[[122 113 132 104 114 150 109]
 [119 104 138 112 115 154 115]
 [128 130 125 108 122 132 111]
 [119 106 136 107 112 156 111]
 [120 106 139 128 119 151 130]
 [123 117 130 106 116 146 109]
 [120 109 134 104 112 154 109]]
:
[[122 119 128 119 120 123 120]
 [113 104 130 106 106 117 109]
 [132 138 125 136 139 130 134]
 [104 112 108 107 128 106 104]
 [114 115 122 112 119 116 112]
 [150 154 132 156 151 146 154]
 [109 115 111 111 130 109 109]]

[[116 137 123 131 143 133 116]
 [131 115 124 118 122 118 130]
 [110 132 124 143 122 142 133]
 [105 147 109 128 145 132  99]
 [129 122 123 118 123 115 133]
 [111 145 111 125 134 128 110]
 [108 146 103 126 147 130 104]
 [116 156 111 138 147 136 100]]
:
[[116 131 110 105 129 111 108 116]
 [137 115 132 147 122 145 146 156]
 [123 124 124 109 123 111 103 111]
 [131 118 143 128 118 125 126 138]
 [143 122 122 145 123 134 147 147]
 [133 118 142 132 115 128 130 136]
 [116 130 133  99 133 110 104 100]]

[[123 124 124 130]
 [130 135 129 145]
 [110 128 129 110]
 [119 130 127 152]
 [110 123 130 111]
 [125 125 125 147]
 [121 126 129 128]]
:
[[123 130 110 119 110 125 121]
 [124 135 128 130 123 125 126]
 [124 129 129 127 130 125 129]
 [130 145 110 152 111 147 128]]

[[126 139 102]
 [121 138 102]
 [126 139 102]
 [127 139 102]
 [123 140 102]
 [127 139 102]
 [120 136 103]]
:
[[126 121 126 127 123 127 120]
 [139 138 139 139 140 139 136]
 [102 102 102 102 102 102 103]]

[[131 113 119 135 119 146]
 [130 113 120 135 119 146]
 [116 130 109 134 144 137]
 [128 111 119 133 123 130]
 [124 109 119 136 123 129]
 [130 102 130 147 152 142]
 [119 131 132 132 148 149]
 [129 103 132 146 153 141]
 [111 121 104 131 143 138]
 [122 110 115 127 122 155]]
:
[[131 130 116 128 124 130 119 129 111 122]
 [113 113 130 111 109 102 131 103 121 110]
 [119 120 109 119 119 130 132 132 104 115]
 [135 135 134 133 136 147 132 146 131 127]
 [119 119 144 123 123 152 148 153 143 122]
 [146 146 137 130 129 142 149 141 138 155]]

[[101 125 137 119 106 121 121 120 132 120 142 127 141 139 134]
 [153 131 125 128 138 113 145 132 136 133 120 119 137 122 122]
 [117 119 145 110 136 115 122 138 124 123 113 126 128 124 117]
 [149 135 110 152 130 140 138 118 132 138 134 128 127 127 135]
 [116 129 111 132 109 123 141 124 134 132 147 146 123 135 132]]
:
[[101 153 117 149 116]
 [125 131 119 135 129]
 [137 125 145 110 111]
 [119 128 110 152 132]
 [106 138 136 130 109]
 [121 113 115 140 123]
 [121 145 122 138 141]
 [120 132 138 118 124]
 [132 136 124 132 134]
 [120 133 123 138 132]
 [142 120 113 134 147]
 [127 119 126 128 146]
 [141 137 128 127 123]
 [139 122 124 127 135]
 [134 122 117 135 132]]
---
[[144 135 119 140 131 123 125 124 126 135]
 [131 128 118 131 125 156 126 121 132 126]
 [147 138 115 138 134 128 118 121 130 132]
 [120 131 135 131 136 114 135 134 135 129]
 [117 122 124 124 125 136 107 127 134 117]]
:
[[147 138 115 138 134 128 118 121 130 132]
 [144 135 119 140 131 123 125 124 126 135]
 [131 128 118 131 125 156 126 121 132 126]
 [120 131 135 131 136 114 135 134 135 129]
 [117 122 124 124 125 136 107 127 134 117]]

[[126 125 121 104 115 114 121]
 [135 135 113 107 123 111 130]
 [134 130 122 102 111 109 125]
 [121 121 122 121 121 123 122]
 [103 103 133 128 117 135 109]
 [137 140 112 110 125 109 133]
 [133 141 108 121 135 111 136]
 [104 110 119 127 134 135 116]
 [132 124 136 116 101 109 119]]
:
[[137 140 112 110 125 109 133]
 [135 135 113 107 123 111 130]
 [134 130 122 102 111 109 125]
 [133 141 108 121 135 111 136]
 [132 124 136 116 101 109 119]
 [126 125 121 104 115 114 121]
 [121 121 122 121 121 123 122]
 [104 110 119 127 134 135 116]
 [103 103 133 128 117 135 109]]

[[137 123 146 114 142 125 106 142]
 [142 110 133 125 126 121 111 133]
 [145 105 140 140 127 113 126 124]
 [125 117 115 105 107 136 115 127]
 [134 103 116 118 108 124 115 116]]
:
[[145 105 140 140 127 113 126 124]
 [142 110 133 125 126 121 111 133]
 [137 123 146 114 142 125 106 142]
 [134 103 116 118 108 124 115 116]
 [125 117 115 105 107 136 115 127]]

[[130 135 120 130 135 137 140 150 108 125 146 143]
 [146 120 130 135 114 116 128 137 138 136 132 126]
 [140 129 112 141 127 127 130 126 123 115 111 128]
 [126 139 112 144 134 127 143 134 131 120 123 139]
 [141 145 113 131 154 144 123 125 122 119 136 125]
 [118 136 128 139 108 111 148 129 151 141 149 130]
 [121 120 116 113 120 134 125 126 121 137 128 128]]
:
[[146 120 130 135 114 116 128 137 138 136 132 126]
 [141 145 113 131 154 144 123 125 122 119 136 125]
 [140 129 112 141 127 127 130 126 123 115 111 128]
 [130 135 120 130 135 137 140 150 108 125 146 143]
 [126 139 112 144 134 127 143 134 131 120 123 139]
 [121 120 116 113 120 134 125 126 121 137 128 128]
 [118 136 128 139 108 111 148 129 151 141 149 130]]

[[156 157]
 [109 122]
 [142 124]
 [120 137]
 [153 129]
 [134 140]
 [126 134]]
:
[[156 157]
 [153 129]
 [142 124]
 [134 140]
 [126 134]
 [120 137]
 [109 122]]

[[105 120 132]
 [110 112 132]]
:
[[110 112 132]
 [105 120 132]]

[[126 130 127 105 138 117 125 137 123 129 114 107]
 [141 119 134 127 126 123 132 132 119 131 128 130]
 [131 124 130 118 131 118 127 133 124 131 120 121]
 [127 124 118 129 125 132 119 129 120 137 121 125]
 [136 114 132 123 129 120 124 136 118 134 116 128]]
:
[[141 119 134 127 126 123 132 132 119 131 128 130]
 [136 114 132 123 129 120 124 136 118 134 116 128]
 [131 124 130 118 131 118 127 133 124 131 120 121]
 [127 124 118 129 125 132 119 129 120 137 121 125]
 [126 130 127 105 138 117 125 137 123 129 114 107]]

[[117 134 137 101 121 143 132 114 127]
 [128 130 131 108 118 144 133 111 122]
 [130 129 134 110 121 147 125 116 121]
 [133 111 107 137 121 141 124 121 114]
 [111 123 132 126 136 141 100 140 133]
 [118 114 107 132 122 138 126 121 117]
 [112 131 135 112 127 142 116 126 130]
 [120 137 150  99 127 149 118 124 130]]
:
[[133 111 107 137 121 141 124 121 114]
 [130 129 134 110 121 147 125 116 121]
 [128 130 131 108 118 144 133 111 122]
 [120 137 150  99 127 149 118 124 130]
 [118 114 107 132 122 138 126 121 117]
 [117 134 137 101 121 143 132 114 127]
 [112 131 135 112 127 142 116 126 130]
 [111 123 132 126 136 141 100 140 133]]

[[123 130 129 120 114]
 [133 120 129 127 112]
 [134 125 129 121 113]
 [129 132 128 126 107]]
:
[[134 125 129 121 113]
 [133 120 129 127 112]
 [129 132 128 126 107]
 [123 130 129 120 114]]
